Small tables with named rows and columns. After each table, cells are looked up by row and column.

norora:
columns: kilumo, nit, tovuf, tetuvas
bir: [50750, -68468, -32450, 25454]
lige: [55961, -79752, -12340, 8666]
bis: [-33042, 789, -91918, 32273]

bir, kilumo => 50750
bis, tovuf => -91918
lige, tetuvas => 8666
bir, tetuvas => 25454
lige, kilumo => 55961
bir, tovuf => -32450
lige, tovuf => -12340
lige, nit => -79752
bis, nit => 789
bis, kilumo => -33042
bis, tetuvas => 32273
bir, nit => -68468
Which row has the largest kilumo? lige

duzigo
|  | gezel | sozala | nupe | fakat | mapo | bitofe | nures | fas | lomiziz |
|---|---|---|---|---|---|---|---|---|---|
| vifu | -0.372 | -0.613 | -0.607 | 0.350 | -0.482 | -0.378 | -0.607 | -0.725 | -0.726 |
| ponoleg | -0.608 | -0.370 | -0.607 | 0.223 | -0.726 | -0.593 | -0.607 | -0.602 | -0.490 |
| zulupa | -0.715 | -0.613 | -0.123 | -0.124 | -0.726 | -0.378 | -0.607 | -0.491 | -0.490 |
| feru | -0.007 | -0.491 | -0.374 | 0.097 | -0.367 | -0.727 | -0.367 | -0.491 | -0.608 |
| zironok | -0.608 | -0.370 | -0.374 | 0.824 | -0.726 | 0.239 | -0.720 | -0.367 | -0.726 |
| mep | -0.479 | -0.370 | -0.607 | -0.124 | -0.726 | -0.137 | -0.481 | -0.725 | -0.726 |
| gub | -0.608 | -0.721 | -0.491 | 0.097 | -0.611 | -0.378 | -0.481 | -0.602 | -0.490 |
| dipamo | -0.715 | -0.613 | -0.374 | 0.223 | -0.482 | -0.137 | -0.367 | -0.491 | -0.726 |
| roz | -0.608 | -0.370 | -0.607 | 0.223 | -0.611 | -0.486 | -0.720 | -0.725 | -0.608 |
| didofu | -0.715 | -0.370 | -0.240 | -0.377 | -0.482 | -0.486 | -0.481 | -0.491 | -0.726 |

What is the fakat of vifu in duzigo? 0.350
What is the sozala of zulupa in duzigo? -0.613
What is the bitofe of didofu in duzigo? -0.486
What is the sozala of ponoleg in duzigo? -0.370
What is the sozala of vifu in duzigo? -0.613
What is the sozala of zironok in duzigo? -0.370
What is the gezel of zironok in duzigo? -0.608
What is the gezel of feru in duzigo? -0.007
What is the fas of dipamo in duzigo? -0.491
What is the mapo of mep in duzigo? -0.726
What is the fakat of zironok in duzigo? 0.824
What is the bitofe of zironok in duzigo? 0.239
What is the bitofe of zulupa in duzigo? -0.378
What is the nures of gub in duzigo? -0.481
What is the gezel of roz in duzigo? -0.608

